Below is a small trained network, with its code and all its weights. Each question gives an input and a class and asks what happens when units are switched off, that is, made to give their printed mean instead of their output.

import numpy as np


def w(rows, s, z=0):
    codes = np.array(rows[::2]) - 128.0
    scale = np.full(codes.shape[1], s)
    scale[-1] = z or s
    return codes * scale


def f(y):
    return np.maximum(y, 0)


def log_softmax(a):
    a = a - a.max(-1, keepdims=True)
    return a - np.log(np.exp(a).sum(-1, keepdims=True))


def net(x, mask):
    res = np.array(x, float).reshape(1, 8) / 4 @ E
    y = f(res @ A[0][:, :-1].T + A[0][:, -1])
    res = res + np.where(mask, y, B[0][:, -1]) @ B[0][:, :-1]
    return log_softmax(res[-1] @ U[:, :-1].T + U[:, -1])


A, B = {}, {}
E = w([
[160,164,10,3,139,116,240,126,96],'x0',
[103,125,159,110,84,173,132,110,190],'x1',
[47,132,57,166,103,162,77,45,86],'x2',
[118,55,106,120,233,109,192,62,190],'x3',
[113,106,140,60,140,80,103,118,11],'x4',
[51,172,126,136,143,49,79,134,185],'x5',
[90,201,159,118,236,92,135,146,101],'x6',
[191,79,184,180,138,74,124,87,138],'x7',
],0.0062)
A[0] = w([
[104,137,146,166,159,148,107,135,122,141],'N1',
[153,145,124,115,134,169,143,141,114,199],'N2',
[124,104,126,153,144,141,138,87,152,82],'N3',
[62,134,76,97,144,160,117,136,99,209],'N4',
[167,132,88,98,134,191,166,179,102,114],'N5',
[170,102,155,66,202,137,185,148,158,175],'N6',
[92,147,97,101,130,158,125,115,107,104],'N7',
[85,143,170,215,167,149,93,140,125,200],'N8',
[124,81,124,181,140,159,141,93,168,176],'N9',
[116,75,122,150,132,148,129,106,171,118],'N10',
[137,120,115,132,113,135,138,115,137,4],'N11',
[86,125,96,99,139,153,121,134,103,107],'N12',
[124,137,130,137,144,135,123,128,126,173],'N13',
[154,99,159,126,107,156,113,103,6,218],'N14',
[138,133,109,127,214,97,161,90,96,167],'N15',
[123,75,103,105,163,102,113,191,98,164],'N16',
[131,130,123,122,119,121,143,140,128,59],'N17',
],0.02,0.0018)
B[0] = w([
[132,127,140,168,101,110,67,135,122,185],'N1',
[151,144,77,121,107,137,113,159,152,175],'N2',
[148,118,106,132,127,198,163,142,150,181],'N3',
[105,115,136,57,123,94,187,115,115,212],'N4',
[184,169,92,131,128,211,99,169,162,221],'N5',
[129,122,171,14,88,48,108,113,89,247],'N6',
[79,160,134,77,137,117,143,122,128,185],'N7',
[157,108,181,146,102,97,2,198,124,250],'N8',
[145,89,116,88,123,226,117,144,109,218],'N9',
[135,67,129,108,136,196,143,151,114,199],'N10',
[112,149,154,147,162,143,108,129,120,145],'N11',
[103,153,123,83,120,111,148,111,135,180],'N12',
[143,108,119,145,98,114,137,133,127,146],'N13',
[204,69,175,96,161,173,121,20,60,242],'N14',
[172,172,79,208,145,73,208,87,171,225],'N15',
[168,47,144,169,130,100,160,89,136,187],'N16',
[144,101,121,121,135,139,131,131,136,142],'N17',
],0.021,0.013)
U = w([
[73,146,164,186,71,39,52,221,175,105],'0',
[119,223,80,139,203,199,130,87,116,3],'1',
[192,79,137,102,114,231,59,164,105,200],'2',
[146,90,147,254,209,29,173,55,124,126],'3',
[136,194,27,120,134,170,209,171,233,104],'4',
[108,138,141,3,138,72,197,64,94,164],'5',
[16,86,96,130,188,220,183,138,140,46],'6',
],0.0059,0.0033)

Each question gives the input, the list of numbers given to net, and the class t.
The units are the neurons (one row each of A and B). Each row of codes is followed by its name. A weight is (code - 128) times the scale printed after its matrix; where a second scale follows, it is the last column's (A, B and U).
mask holds one flag per neuron, in row order. A switched-off neuron (its flag False) gives its mean, the last column of its row in B, instead of its output. The means were averaged over made-up inputs and are rounded, as every weight is.
A unit's drop is (log p(t) with every unit on - log p(t) with that unit switched off) / (log p(t) with every unit on - log p(t) with every unit switched off).
The circuit of an input: a set's keep is (log p(t) with only the set's units on - log p(t) with every unit switched off) / (log p(t) with every unit on - log p(t) with every unit switched off). Starting from the 12 units with the biggest drops (on a tie, the unit counted first), units are removed one at a time, each time the one whose removal leaves the highest keep (on an exact tie, the one counted first), for as long as the keep stays at least 0.8.
circuit, biggest first: the units of the circuit, biggest drop first
k most important neurons: the k neurons with the biggest drops, biggest first
drop when u is switched off: that unit's drop, to one decimal
input [3,-8,4,-4,8,-7,5,2], class 3: circuit, biggest first => (N15)
input [-2,6,8,-8,3,4,6,-2], class 0: circuit, biggest first => (N8; N9)
input [-2,-3,2,8,6,0,-1,-2], class 5: 4 most important neurons => (N8; N4; N12; N1)
input [5,-3,3,6,-8,2,8,3], class 5: 3 most important neurons => (N6; N5; N16)
input [-1,0,6,8,-3,-4,0,-7], class 4: circuit, biggest first => (N14; N8)
input [-7,-5,-1,5,-1,1,3,-2], class 0: 4 most important neurons => (N14; N8; N5; N1)
input [5,-6,3,-2,2,-8,2,-3], class 5: 2 most important neurons => (N14; N4)
input [8,-3,6,3,-4,-7,-2,2], class 4: 2 most important neurons => (N5; N15)
input [1,-5,6,8,-1,4,-8,7], class 6: 2 most important neurons => (N8; N14)
input [3,-6,-3,-1,6,4,6,-1], class 3: 2 most important neurons => (N15; N16)
input [2,3,4,-7,0,8,-7,2], class 5: 2 most important neurons => (N8; N5)
input [8,1,2,5,-6,0,0,7], class 4: 2 most important neurons => (N15; N14)
input [0,-5,2,-8,-8,7,-8,1], class 0: 3 most important neurons => (N14; N5; N9)
input [0,-4,-6,7,1,-6,4,4], class 5: circuit, biggest first => (N6)
input [0,-7,-1,-3,-4,0,6,-5], class 0: circuit, biggest first => (N14; N9)
input [-7,0,-7,-6,-3,7,-6,5], class 0: 2 most important neurons => (N14; N8)
input [8,-6,-4,-1,6,2,2,7], class 3: 2 most important neurons => (N15; N16)
input [1,4,-1,-4,-7,6,5,4], class 0: drop when N17 is switched off => 0.0
input [0,-4,-4,-2,4,-1,2,-5], class 5: drop when N8 is switched off => 0.2
input [6,2,-6,7,0,1,-3,6], class 5: circuit, biggest first => (N6)
input [-5,-1,-4,3,7,-5,1,-2], class 3: drop when N4 is switched off => 0.2
